Each row comes from the steps of one path. Every step used is in the known rows, and no mark comes twice. Write the path behind each row, first mark first.
Known rows:
pelub > motek > nupo > kisiz: [  4 -14   6 -19  10   4   3 -28  -7   2  -9  10  12 -16   2  15  -5  -8
  -4  12   6 -24  20 -12   4  -3  23   5   2   8]
kisiz > zelag > pelub > motek > nupo: [ -4  -8  15 -14  10   8   6 -19  -2  -1  -8   1  17  -2  -6   3   2  -3
  -2  -5  -2 -26  20  -7   1   2  20  -2   6   6]
motek > nupo > kisiz > ladis > zipi > tugot: [ -3  -3   7  -5  18   6  -6 -32 -23   8 -16  12   7  -5   2  13 -10  -5
  -9   5  -3 -19   9 -10  -3  -2  18 -10  -6   8]
ladis > nupo > kisiz > zelag: [ 10 -12   7  -3   6   3   6 -23 -11   6 -11   8   7 -13  -5  16   3 -10
  -8  14   0 -18  22  -4   5  -1  19  -7   3  13]
zelag > zipi: [ 18 -10   9  -2   9   4   8  -5  -6  11  -9   7  13   4   2  -7  -1   4
   2 -11  11  -2  22  -9   0  -3  17 -21   4   4]
ladis > kisiz > motek > nupo: [  3  -7   9 -10  10  12  -1 -22 -13   3  -5  19  11  -7   8  10  -9  -5
 -10  -1  -1 -21  16  -3   5  -3  21   6  -2  12]
ladis > motek > nupo > kisiz > zipi > zelag > pelub: [  2 -11  18  -3  16   5   4  -6 -19   7 -17  -6   7   0   3  14   1   9
  -3 -11  -6 -21  28  -8  10  13  17 -13   1   8]
ladis > kisiz > zipi > zelag > nupo: [ 17  -4  19   1   1   1  13  -4 -12   3 -18  -1   5  -2   2   5  -6   9
  -1  -7   3 -10  24  -6  12   5  16 -15  -3   3]
zipi > pelub: [  2 -11   4  -8   2   3  19 -11 -11   8 -11   0  15  -1  -4   4  -3   4
   1  -5   7   1  29  -7  -3  -1  16 -13  -4  -1]
zipi > zelag > pelub > motek > nupo > kisiz: [  1 -15  10 -16  15   4   4 -22  -8   4  -9   1  14 -14   1  17  -5   0
  -2   8   1 -23  26 -12   8   2  23   0   0   8]
nupo > kisiz: [ 11 -14   2 -10   8   1   5 -20 -10  13  -9   9   9 -14   5  11  -2  -3
  -3  11   6 -12  24 -11   3  -1  22  -3  -1   7]
ladis > motek > nupo: [ -3  -5  12 -15  11  12  -8 -15 -14   3 -11   6  15  -6   9   9  -8  -3
  -7  -4   7 -23  16  -9  -1   7  17  -2  10   5]
kisiz > motek > nupo: [  1  -8  10 -11   7  12  -4 -20 -15   3  -9  16  15  -9   7   6  -4  -6
 -10  -2  -1 -21  18  -2   0  -5  20   1   2   9]
ladis > kisiz > zelag > zipi > pelub > motek > nupo: [  4  -8  12 -12   6   7  15 -19  -5  -4  -8   7  16  -3  -9   9  -5  -2
   2  -2   3 -15  23  -8   1  -5  19  -6   0   9]
motek > nupo > kisiz > zelag > zipi: [ 17 -10  11   0   9   3   2 -12  -8   7 -10   8  13 -11  -4  10   3   0
   1   5  -1  -9  28  -9   2  -9  19 -18   1  17]
nupo > kisiz > ladis > motek: [  2  -4   9  -4  12   6  -6 -23 -20   4 -15   1   8 -13  11  17  -6  -5
  -9   9   4 -21  17  -5   6   1  24  -6  12   5]
pelub > motek > nupo > kisiz > zipi > zelag: [ 10 -15  12  -7   5   6  14 -15 -22  -1 -17   5   8  -7  -2  16   2   0
  -2   5  -2 -20  25  -3   6   1  18  -7   0   2]
zelag > nupo > kisiz > zipi: [ 20 -11  11  -3  -1  -5  12 -16 -14   4 -22   9   1 -11   4  11   5  -2
  -3  -1   1 -17  23  -8  10   0  16  -8  -3   9]
kisiz > zipi > zelag: [ 12 -12  12   1   3   6  15  -3 -24   4 -16   0   8   3  -2   4   5   6
  -2  -5  -1 -10  24   0   2   5  14 -17   0  -3]
pelub > motek: [  7 -13   6 -13   2   5  19 -23  -4   2  -8   5  14   2  -2  -5   0  -6
   0  -2  14 -17  15  -5  -3   1  21   0   8  -5]
zelag > nupo: [ 11  -3  14  -6   1  -1   5  -9  -1   7 -14   0  13  -7   4  -3  -7   4
  -2  -6  10 -10  21 -10   6   1  18 -12   2   4]
nupo > kisiz > zelag: [ 11 -10   6  -1   2   1   8 -19 -11   8 -10   5  10 -16  -5  13   7  -5
  -1  16  -4 -12  27  -4   0  -5  19  -7   1  13]
kisiz > motek: [ 10 -11   5  -2   3   7   8 -21 -16   7  -8  15  12  -4   8   1  -1  -6
  -7  -4   4 -14  20   2   0  -4  20  -1   1   6]
zelag > pelub > kisiz > motek: [  8 -12  11  -1   5   3  13 -19 -10   8 -11   3  11   8   0  -2   1  -3
  -5  -9  -1 -15  20  -2   4   5  18   3   3   4]
nupo > kisiz > motek: [ 13 -15   2  -3   5   4   6 -27 -17   9  -8  18  10 -15  10  13  -3  -8
  -7   7   3 -16  24   0   4  -7  24   3  -2  12]
pelub > motek > nupo > kisiz > ladis > zipi: [  2  -9   2 -14  22   8  -3 -28 -15  -1 -10  10   6  -9   5  10 -10 -12
 -13  12   1 -25   7  -6   5  -6  21  -1   3   9]

Which path is each row?
[ -4  -6  11 -14  10   5   1 -29 -14  -4 -14   2  13 -19   0  22  -4  -5
  -8  16  -5 -18  21  -8   6 -13  28  -5   2   6] : zipi > pelub > motek > nupo > kisiz > ladis
[ 14 -12   7   2   3  -1  19  -9 -11   8 -11   1  15  -6  -8  12   1   3
   5   1   2   4  36  -8   0  -9  17 -22  -5  11] : nupo > kisiz > zelag > zipi > pelub
[  2  -8   2 -12  24   9  -9 -23 -17   3 -11  10   5 -10   8  10 -10 -10
 -15  11  -2 -21   9  -7   4  -6  20  -5   1  11] : motek > nupo > kisiz > ladis > zipi
[ 11  -1  17   1  -4  -1   8 -10  -3   4 -15  -2  13 -10  -3   0   1   1
   0   1   2 -11  25  -6   4  -3  17 -14   3   9] : kisiz > zelag > nupo
[  4  -6   2  -6  19   9  -2 -16 -17   4 -10   6   5   2   5  -3  -8  -7
 -14   1   1 -15   6  -3   1  -3  17 -11   4   3] : kisiz > ladis > zipi
[  5 -13  10  -7   7   0  20 -23  -1   4  -8  -2  12  -3  -7   3   7  -4
   3   0   1 -20  24  -6   4   2  22  -3   4   5] : nupo > kisiz > zelag > pelub > motek
[  2 -13  10  -8  20   5  13 -22  -9   1 -10  -6  10   1  -2   5  -4  -1
  -4   0   1 -21  18  -5   8   3  24  -7   3   1] : nupo > kisiz > ladis > zipi > zelag > pelub > motek
[ 17 -11  11  -3   7   2   9 -17  -6   2  -9   8  14  -9  -6  10   4  -4
   3   5   2 -13  26  -7   2  -9  20 -14   3  15] : pelub > motek > nupo > kisiz > zelag > zipi
[  4 -13   5 -16  12   5  -4 -22 -10   8  -9  11  11 -19   6  17  -5  -3
  -6  12   2 -18  22 -13   3  -3  22   1   0  11] : motek > nupo > kisiz
[  5  -3  16  -3   9   2  -4 -18 -13   2 -17  -4  10 -20   4  18  -7   3
  -8  14  -3 -13  23  -7  12 -10  28 -15   2   6] : zipi > zelag > nupo > kisiz > ladis
[ 15  -5  20   1  -2   1  11  -2 -13   2 -21  -4   9  -3   0   3  -2   8
  -1  -8   4 -11  26  -5   9   3  15 -18   0   1] : kisiz > zipi > zelag > nupo
[  3  -6   7  -6  11   4  -3 -23 -15   4 -13   3   8 -17   4  15  -1  -3
 -10  15  -5 -13  19  -6   6 -10  27  -9   5   5] : nupo > kisiz > ladis
[ 14  -9   9  -8   5  -4   3 -18  -4  10 -14   4   9 -18   7  11  -7   0
  -2   9   8 -12  25 -14  10  -2  21  -6  -2  10] : zelag > nupo > kisiz
[  2  -9  11 -12   4  10   1 -22 -13   1 -11  11  15  -2   1   6  -5  -6
  -9   0  -1 -21  16  -4   0  -1  18   7   5   6] : pelub > kisiz > motek > nupo
[ 14 -12   9  -4  -4  -5  22 -13 -16   4 -21   3   6  -9  -2  15   1   2
   1  -3   2  -6  32  -9   7  -3  14 -13  -9   7] : zelag > nupo > kisiz > zipi > pelub
[ 15 -12  11   0   3   1   5 -21 -16   6 -13  10  12 -19  10  16  -7  -2
  -6   8   3 -15  29  -1  11  -6  23  -3  -3  13] : zipi > zelag > nupo > kisiz > motek
[  1  -3  12  -6   5   6   3 -19 -12   1 -15  -5  10   2  -6   2   0  -2
  -8   6  -3 -11  12  -5   2  -3  23  -7  11  -4] : pelub > kisiz > ladis
[ 11 -11   9  -8   5   3   3 -19 -22   2 -19  13   2 -10   7  18   4  -6
  -6   1  -1 -26  20  -7   6   2  15  -2   2  11] : ladis > motek > nupo > kisiz > zipi
[ -1  -7  14  -9  15   7   0 -20  -8   1 -16  -5   7  10  -4   5  -5  -6
 -19  -6   3 -20   7  -7  11   7  21 -10  13  -3] : zelag > pelub > kisiz > ladis > nupo
[ 10 -14  12  -4   6   6   7 -10 -24   3 -17   5   7  -8   0  17   3   3
  -4   4  -5 -16  27  -5   5   2  17 -12  -2   4] : motek > nupo > kisiz > zipi > zelag
[ 11 -11   7  -3   5   1  19  -5 -10   9 -11   1  17   3  -3   1  -4   7
   4 -12  10   6  31  -9  -1  -4  16 -23  -3   3] : zelag > zipi > pelub
[  1  -9  13  -4  14   3   2 -13  -5   9  -9  -2  11  -9  -4  11   6   2
  -2  -1 -11 -17  29 -10   5   2  21  -9   0  15] : motek > nupo > kisiz > zelag > pelub
[ -2  -6  11 -13  12   7  -6 -29 -13  -3 -12   5  11 -19   2  18  -3  -7
 -10  16  -5 -23  16  -7   7 -11  29  -3   6   6] : pelub > motek > nupo > kisiz > ladis
[ 10 -17   2 -13  13   2   1 -24 -10   9 -11  12   5 -10   5  15  -8 -10
 -12   8  11 -19  17 -11   9   3  21  -3   3   6] : ladis > nupo > kisiz
